Each row has a name. Each question is about the rows just above it. Places in a row count from 0.

[ -8   1 -16 -29 -70 -46 -13  41 -21  67   4  35  42 -20  -5  50 -48  11
 -18  47 -24  14 -53   6  25 -18 -92  30   5  38  -6 -94  37 -78   5  49
  45 -30 -11  24  11 -10  42 -25  -2  -1 -56  -8 -43  48] = X
[-19 -47 -48 -32 -13  17 -82 -42 -44 -65  13  24   5 -23 -36  14  42 -16
 -57  20  40  88 -34 -19  44  11  43  55  36 -52 -46  -4 -44  -9  36  34
  64  27 -40  13 -26 -12  19 -47  12   7 -19  36 -56 -23] = L
[-17 -37 -17 -34 -47 -52 -40 -58 -30 -81  11  45   1  56 -22 -22  49  64
  12 -44  33 -35  57 -58  43 -11  18  17  40  14 -49   0 -31  39 -26 -38
  12  50  66 -46 -33  40 -10  -2  15   1 -40  55   3  16] = R
[ 59  -6 -30 -19 -12 -61  -7 -66 -13  -3 -83 -40  -6  -9  11 -37  19  12
  60 -64  13 -46  48 -17  10  -3   1  -1  64   9   9  20 -11  15 -45   3
  -7 -84  31 -18   8  38 -16  48  60 -51 -88  -6  56   6] = D
[-50 -46  69  -3  42  36 -22  21 -15  18  25  41 -55  14 -16   0 -45  81
 -73  51  26 -37  14 -15   6 -62  -6  -2  11  17 -24 -13 -32 -43 -50  -1
   8   7  11  20 -19  85 -10 -76 -75   4 -19   1 -19  54] = Z
[-53  31  62  -2 -13 -11  -2  49  23   5  34  44   3  37 -14  17   6  69
 -45  17 -10 -51   8  -5  32 -26 -25 -32   1  84 -31 -12   0 -48 -49 -29
 -57  71  70 -17  -1  22 -45 -26 -75 -17  29  -9 -31  64] = T
[  1  -7  51  46  94  59  27  -4   9  12 -30 -54 -84 -31  -3 -18 -34 -50
  -8 -11  -4  25  22  28 -62   2  36  -9 -18 -36  74  53 -19  32   1  27
 -52 -22 -70  31  12  10 -52   3 -21  41  18 -40  39  -6] = E
[-58 -28  64 -37  49   8 -14  -9 -43 -21  29  26  40  -3  -4  15 -30 100
 -80  42  21 -75  -1 -25   2 -54 -50  54 -12  24 -20  -3 -30 -64 -17 -45
  28  -3   1  31  15  14   9 -56 -35 -45  -3   6  12  68] = U
[ -18   30   32   35  -12  -22    3   72   49   52   14   -4  -14    2
   30   -6  -86   19   -5   44  -48  -15  -20   66    5   -6   -4 -108
  -19   38  -30  -26   39  -56  -49   -8  -91  -10   23   -9  -29    8
    6  -17  -31   16    9  -57  -34   31] = G
Changed X: [ -8   1 -16 -29 -70 -46 -13  41 -21  67   4  35  42 -20  -5  50 -48  11
 -18  47 -24  14 -53   6  25 -18 -92  30   5  38  -6 -94  37 -78   5  49
  46 -30 -11  24  11 -10  42 -25  -2  -1 -56  -8 -43  48]. Place and old value:
36, [45]
One entry of Z was changed: [-50 -46  69  -3  42  36 -22  21 -15  18  25  41 -55  14 -17   0 -45  81
 -73  51  26 -37  14 -15   6 -62  -6  -2  11  17 -24 -13 -32 -43 -50  -1
   8   7  11  20 -19  85 -10 -76 -75   4 -19   1 -19  54]. Where, and from what?
14, [-16]
Where does [ -18   30   32   35  -12  -22    3   72   49   52   14   -4  -14    2
   30   -6  -86   19   -5   44  -48  -15  -20   66    5   -6   -4 -108
  -19   38  -30  -26   39  -56  -49   -8  -91  -10   23   -9  -29    8
    6  -17  -31   16   10  -57  -34   31] differ from G, and what was there?
46, [9]

[-63  19  17  31 -16  45  33  -1   0 -13 -14   3  -1  21  -3  -6]  rafon
[ 42  38 -30  34 -16 -48 -93   2   3  81   9 -36  42 -94 -28  18]  sep
[  -1  -91   -9 -100   21  -35   48    3   -7  -26   41   28   51   56
   -7  -14]  nerum
[-17 -39 -26 -23  -8 -42  15  -3   2 -31  22  74   2  22 -35  -1]  Lisef
Where does [-63  19  17  31 -16  45  33  -1   0 -13 -14   3  -2  21  -3  -6] differ from rafon, and what was there?
12, [-1]
Changed sep: [ 42  38 -29  34 -16 -48 -93   2   3  81   9 -36  42 -94 -28  18]. Place and old value:
2, [-30]

[ -7  34 -12   6 -29   6  15  43 -35  -3 -17   2 -20 -10  19] : Mupe
[-36  10 -49  18 -27 -24 -25  59  16  -7 -36  11  32  30  23] : futu
[  7 -23 -16   1 -80 -21 -16  86  73  12 -19 -20 -25 -34 -66] : rovuz
[ -16   63  -69  -63 -118   28   18   73   48   31  117  -59  -33   14
  -42] : Gire
[-32  23 -75 -80 -25  11  12  68 -42  15 -63 -31 -96 -29  -7] : Roros
Where does [-32  23 -75 -80 -25  12  12  68 -42  15 -63 -31 -96 -29  -7] differ from Roros, and what was there?
5, [11]
Changed rovuz: [  7 -23 -16   1 -80 -21 -16  86  73  12 -20 -20 -25 -34 -66]. Place and old value:
10, [-19]
One entry of Gire was changed: [ -16   63  -69  -63 -118   28   18   73   48   31  116  -59  -33   14
  -42]. Where, and from what?
10, [117]
Changed Gire: [ -16   63  -70  -63 -118   28   18   73   48   31  117  -59  -33   14
  -42]. Place and old value:
2, [-69]
Where does [  7 -23 -15   1 -80 -21 -16  86  73  12 -19 -20 -25 -34 -66] differ from rovuz, and what was there?
2, [-16]

[ 19 -53   3   5  17  22  21  14 -59 -28  44   4  -9] : Sopos
[-22  -4   3  -6 -41  -2   8 -10 -19  15  27  -8 -11] : lobek
[ -8 -15 -25  11   7  10 -10   4 -14  36  18   0 -28] : kote
[ -21  -36  -50   42   -1   51   29    5 -119  -10  -98   -3   12] : bafeg
[-11  25 -19  35  13   5   3  -8  44  44  32 -14  -5] : lazad
One entry of lazad was changed: [-11  24 -19  35  13   5   3  -8  44  44  32 -14  -5]. Where, and from what?
1, [25]
Where does [ -8 -15 -25  11   7  10 -10   4 -15  36  18   0 -28] differ from kote, and what was there?
8, [-14]
Where does [ 19 -52   3   5  17  22  21  14 -59 -28  44   4  -9] differ from Sopos, and what was there?
1, [-53]
Where does [-22  -4   3  -6 -40  -2   8 -10 -19  15  27  -8 -11] differ from lobek, and what was there?
4, [-41]

[ 13  18  27  37  -2  16 -16] : tigon
[12 27 -7 -8 -5  1 -2] : kep
[  0  17 -15  -6  -9  47  -2] : ziri
[  1  45  -6 -58  -5  16   7] : Fabe
[-13  27  -7  -8  -5   1  -2] : lem
[ 13  18  27  94  -1 -27   1] : puzub
[-13  27  -7  -8  -5   1  14] : bef
[ 14 -22   6  42  -4 -51   3] : pemu
One entry of Fabe was changed: [  1  45  -6 -57  -5  16   7]. Where, and from what?
3, [-58]
One entry of ziri was changed: [ -1  17 -15  -6  -9  47  -2]. Where, and from what?
0, [0]
One entry of lem was changed: [-13  27  -7  -9  -5   1  -2]. Where, and from what?
3, [-8]
Changed kep: [12 27 -7 -8 -5  0 -2]. Place and old value:
5, [1]
One entry of bef was changed: [-13  27  -7  -8  -5   2  14]. Where, and from what?
5, [1]

[ 12  46   5 -79   7  -1  -6  44  -4  16   9 -25 -19  32 107 -21 -10   2
 -40  20   6  12 -16]  dut
[-24  15  -4 -94  -4 -57  13 -24  27   5  24  23  -8 -23 -25  -6 -91 -16
  33   3 -13  11 -28]  fasuf
[  5 -11   3 -39  46  11  10  20 -36   8  31 -19 -13   8  -7 -35 -35  11
  34  -4  11  39 -68]  fizu
[-27 -27  -4  39  17 -78   1  -3  -3  28 -15  11   1 -12  15  22  42  11
  10  50   3   0   7]  dofez
[-21  11  11 -26   7 -22  -7 -41  37 -27   3  11 -11  19  61  12   8  21
  18   5  -5 -11 -11]  vuz
[-61  60 -13 -22 -42  49  -4 -34  53  -1 -19  36 -12  -5  63  21 -70  -1
 -14  13  -1 -22   7]  zug
[-24  15  -4 -94  -4 -57  13 -24  27   5  24  23  -8 -23 -25  -6 -91 -12
   0 -13 -14  17 -28]  Topa
One entry of vuz was changed: [-21  11  11 -26   7 -22  -7 -42  37 -27   3  11 -11  19  61  12   8  21
  18   5  -5 -11 -11]. Where, and from what?
7, [-41]
One entry of zug was changed: [-61  60 -13 -22 -42  49  -4 -34  53  -1 -19  36 -12  -5  63  21 -70  -1
 -13  13  -1 -22   7]. Where, and from what?
18, [-14]
One entry of fizu was changed: [  5 -11   3 -39  46  11  10  20 -36   8  31 -19 -13   8  -7 -35 -35  12
  34  -4  11  39 -68]. Where, and from what?
17, [11]

[   7   16   37 -105  -30   25   17  -34   51] : semud
[-49  68 121 -40   7 -19  29 -54  33] : kiv
[-24  53  32 -45 -37 -19 -97 -28  35] : pufo
[  26  -27    5  -27   45  -25   66  -36 -113] : Duv
[-24  53  32 -45  35 -10 -23   9  32] : Bizi
Where does [-24  53  32 -45  34 -10 -23   9  32] differ from Bizi, and what was there?
4, [35]
Where does [   7   16   37 -105  -31   25   17  -34   51] differ from semud, and what was there?
4, [-30]
Where does [-24  53  32 -45  35 -10 -23  10  32] differ from Bizi, and what was there?
7, [9]
One entry of kiv was changed: [-49  68 121 -40   7 -19  29 -54  34]. Where, and from what?
8, [33]
Where does [   7   16   37 -105  -30   26   17  -34   51] differ from semud, and what was there?
5, [25]
One entry of kiv was changed: [-49  68 121 -39   7 -19  29 -54  33]. Where, and from what?
3, [-40]

[-48   8  37  99 -54  13  36  -8 -20 -51  77  -1 -37 -34  41 -55 -52   8
 -31  41 -44]  det
[-27 -18 -30  57 -21  12  24   4 -26 -34  55  -3   1 -20  33 -23 -28 -12
  51  26 -46]  Tavi
[ -6 -44 -29  75 -14  83   9  11  31 -30  41 -62 -54 -81 -22 -34 -21  46
   6   0 -72]  lazet
[-25 -18 -92  18  -3 -59  32  20 -92 -24  53  65  92  54  86  14 -22 -90
 -98  -9 -24]  lig
[ 17 -18  -4  -3  10  37 -15   4  32   7 -14 -33 -23 -33 -32  -1  12  32
  23 -11 -11]  rogo
[-43   7  51  90 -50  15  28  -9 -13 -46  74  -3 -45 -37  33 -54 -49  15
 -18  45 -36]  mep
[-27 -18 -30  57 -21  12  24   4 -26 -34  55  -3   1 -20  33 -23 -28 -12
 -42   7 -46]  kovil
[ 39  10  48 -59  26  31 -34  -8  70  43 -72 -40 -45 -16 -80  16  39  60
  88 -13  40]  zifu
[-27 -18 -30  57 -21  12  24   4 -26 -34  55  -3   1 -20  33 -23 -28 -12
 -42  10 -46]  sima
[  8  19  57  -7  -2  13 -13 -12  35  12 -24 -18 -40 -11 -33  -7   7  35
  43  14  17]  bepi
Changed zifu: [ 39  10  48 -59  26  31 -34  -8  70  43 -72 -40 -45 -16 -80  16  39  60
  87 -13  40]. Place and old value:
18, [88]
Where does [  8  20  57  -7  -2  13 -13 -12  35  12 -24 -18 -40 -11 -33  -7   7  35
  43  14  17] differ from bepi, and what was there?
1, [19]
One entry of mep was changed: [-43   7  51  90 -50  15  28  -9 -13 -46  74  -3 -45 -37  33 -54 -49  15
 -17  45 -36]. Where, and from what?
18, [-18]
One entry of bepi was changed: [  8  19  57  -7  -2  13 -13 -12  35  12 -24 -18 -40 -11 -33  -7   7  34
  43  14  17]. Where, and from what?
17, [35]
Where does [ -6 -44 -29  75 -14  83   9  11  31 -30  41 -62 -54 -81 -22 -35 -21  46
   6   0 -72] differ from lazet, and what was there?
15, [-34]
Where does [-27 -18 -30  57 -21  11  24   4 -26 -34  55  -3   1 -20  33 -23 -28 -12
  51  26 -46] differ from Tavi, and what was there?
5, [12]
Changed mep: [-43   7  51  90 -50  15  28  -9 -13 -46  74  -3 -45 -37  33 -54 -49  16
 -18  45 -36]. Place and old value:
17, [15]

[-18 -27 -26 -34  -6 125   0 -18 -23 -18 -17] = N
[-18 -27 -26 -34  -6 -53   0 -18 -23 -18 -17] = Q
[-24  12 -40  15  -6   5 -16 -38 -35 -42   7] = W
Where does [-24  11 -40  15  -6   5 -16 -38 -35 -42   7] differ from W, and what was there?
1, [12]
Changed Q: [-18 -26 -26 -34  -6 -53   0 -18 -23 -18 -17]. Place and old value:
1, [-27]
Where does [-18 -27 -26 -34  -6 126   0 -18 -23 -18 -17] differ from N, and what was there?
5, [125]
Where does [-18 -27 -26 -34  -6 -52   0 -18 -23 -18 -17] differ from Q, and what was there?
5, [-53]
One entry of W was changed: [-24  12 -40  15  -6   5 -16 -38 -35 -42   6]. Where, and from what?
10, [7]
Changed W: [-24  12 -41  15  -6   5 -16 -38 -35 -42   7]. Place and old value:
2, [-40]

